Below is a small trained network, with its code and all its weights. Each question gives an input and a class and asks what happens when units are switched off, that is, made to give their printed mean instead of their output.

import numpy as np


def w(rows, s, z=0):
    codes = np.array(rows[::2]) - 128.0
    scale = np.full(codes.shape[1], s)
    scale[-1] = z or s
    return codes * scale


def f(y):
    return np.maximum(y, 0)


def log_softmax(a):
    a = a - a.max(-1, keepdims=True)
    return a - np.log(np.exp(a).sum(-1, keepdims=True))


def net(x, mask):
    res = np.array(x, float).reshape(1, 4) / 4 @ E
    y = f(res @ A[0][:, :-1].T + A[0][:, -1])
    res = res + np.where(mask, y, B[0][:, -1]) @ B[0][:, :-1]
    return log_softmax(res[-1] @ U[:, :-1].T + U[:, -1])


A, B = {}, {}
E = w([
[179,41,91,141,140,107,65,109,122,123,140],'x0',
[214,182,209,148,129,125,84,160,247,128,130],'x1',
[143,170,129,188,42,45,103,102,82,108,143],'x2',
[129,126,119,48,66,176,75,138,101,76,123],'x3',
],0.012)
A[0] = w([
[109,114,116,128,117,117,161,122,81,119,112,9],'N0',
[142,134,155,74,212,183,119,137,186,134,103,109],'N1',
[117,247,170,110,118,149,173,138,158,115,136,108],'N2',
[155,179,140,44,66,157,54,148,142,100,132,142],'N3',
[111,157,159,108,128,123,159,115,137,100,143,47],'N4',
[153,130,129,172,169,98,152,119,139,131,117,8],'N5',
[120,185,126,116,115,137,145,145,130,138,88,33],'N6',
[156,149,123,62,96,147,78,126,129,91,119,27],'N7',
[141,173,138,169,74,89,97,121,119,120,116,3],'N8',
[194,204,176,134,129,135,91,145,211,125,117,46],'N9',
[151,163,135,225,202,94,146,135,166,143,135,169],'N10',
[146,178,143,180,71,95,93,118,128,115,117,236],'N11',
[195,63,141,152,148,110,50,126,158,105,134,119],'N12',
],0.015,0.0059)
B[0] = w([
[43,169,108,135,155,150,122,142,124,118,133,166],'N0',
[202,142,125,115,114,114,157,208,138,80,171,231],'N1',
[164,124,66,138,96,113,51,146,129,187,76,226],'N2',
[112,90,184,131,100,132,182,68,136,131,88,239],'N3',
[125,109,123,163,164,131,102,141,149,174,146,150],'N4',
[101,102,157,183,106,171,130,131,133,170,176,160],'N5',
[135,91,132,162,143,118,64,125,138,172,157,156],'N6',
[103,111,189,183,140,143,151,154,167,179,134,188],'N7',
[148,70,130,163,154,137,110,150,134,116,250,188],'N8',
[14,158,88,120,183,137,143,78,59,85,170,254],'N9',
[111,86,202,123,90,141,170,95,150,133,79,234],'N10',
[197,167,122,76,133,131,168,212,152,89,107,234],'N11',
[136,145,63,135,111,117,60,146,122,193,85,213],'N12',
],0.019,0.018)
U = w([
[111,89,232,184,79,161,193,112,167,159,108,77],'0',
[64,167,76,125,165,147,142,120,75,100,165,182],'1',
[220,123,123,126,122,134,160,198,166,86,248,116],'2',
[156,122,61,174,102,124,35,143,140,213,94,94],'3',
[185,145,135,35,81,127,184,123,136,94,2,255],'4',
[187,135,157,118,146,99,94,53,138,96,142,97],'5',
],0.011,0.0099)

Each question gives the input, the list of numbers given to net, and the class t.
The units are the neurons (one row each of A and B). Each row of codes is followed by its name. A weight is (code - 128) times the scale printed after its matrix; where a second scale follows, it is the last column's (A, B and U).
mask holds one flag per neuron, in row order. A switched-off neuron (its flag False) gives its mean, the last column of its row in B, instead of its output. The means were averaged over made-up inputs and are rounded, as every weight is.
A unit's drop is (log p(t) with every unit on - log p(t) with that unit switched off) / (log p(t) with every unit on - log p(t) with every unit switched off).
The circuit of an input: a set's keep is (log p(t) with only the set's units on - log p(t) with every unit switched off) / (log p(t) with every unit on - log p(t) with every unit switched off). Starting from the 12 units with the biggest drops (on a tie, the unit counted first), units are removed one at a time, each time the one whose removal leaves the highest keep (on an exact tie, the one counted first), for as long as the keep stays at least 0.8.
circuit, biggest first: the units of the circuit, biggest drop first
unit that matters most: the unit with the biggest drop
k most important neurons: the k neurons with the biggest drops, biggest first
drop of u: that unit's drop, to one decimal
input [1,-2,-3,4], class 0: unit that matters most : N11
input [-7,-3,-8,-3], class 2: 2 most important neurons : N1, N12
input [-7,-6,1,6], class 3: circuit, biggest first : N9, N10
input [-3,2,0,-2], class 4: 4 most important neurons : N12, N8, N10, N7
input [-1,6,3,-5], class 1: 3 most important neurons : N9, N3, N7
input [-6,2,5,-1], class 3: 3 most important neurons : N2, N1, N6
input [1,7,7,8], class 0: 4 most important neurons : N3, N7, N8, N1
input [-8,4,7,-1], class 3: 3 most important neurons : N2, N1, N6
input [-8,2,6,5], class 3: 2 most important neurons : N2, N1
input [7,-6,-8,4], class 2: 2 most important neurons : N9, N2
input [2,0,5,3], class 2: 2 most important neurons : N8, N10
input [-8,6,-6,-2], class 3: 2 most important neurons : N2, N6
input [6,-4,-2,6], class 0: 2 most important neurons : N2, N9
input [2,-2,3,-1], class 4: 3 most important neurons : N9, N1, N8
input [-3,1,8,-2], class 2: circuit, biggest first : N8
input [1,-4,6,5], class 2: 2 most important neurons : N10, N9
input [0,-8,0,8], class 0: 2 most important neurons : N9, N7
input [-6,0,-6,1], class 2: 2 most important neurons : N1, N12
input [-6,-1,-4,2], class 3: drop of N11 : 0.2
input [1,4,8,-1], class 2: circuit, biggest first : N8
input [2,7,5,1], class 1: drop of N5 : 0.0
input [-7,-5,-2,4], class 3: drop of N9 : 0.8
input [2,3,-5,0], class 2: drop of N1 : 7.4
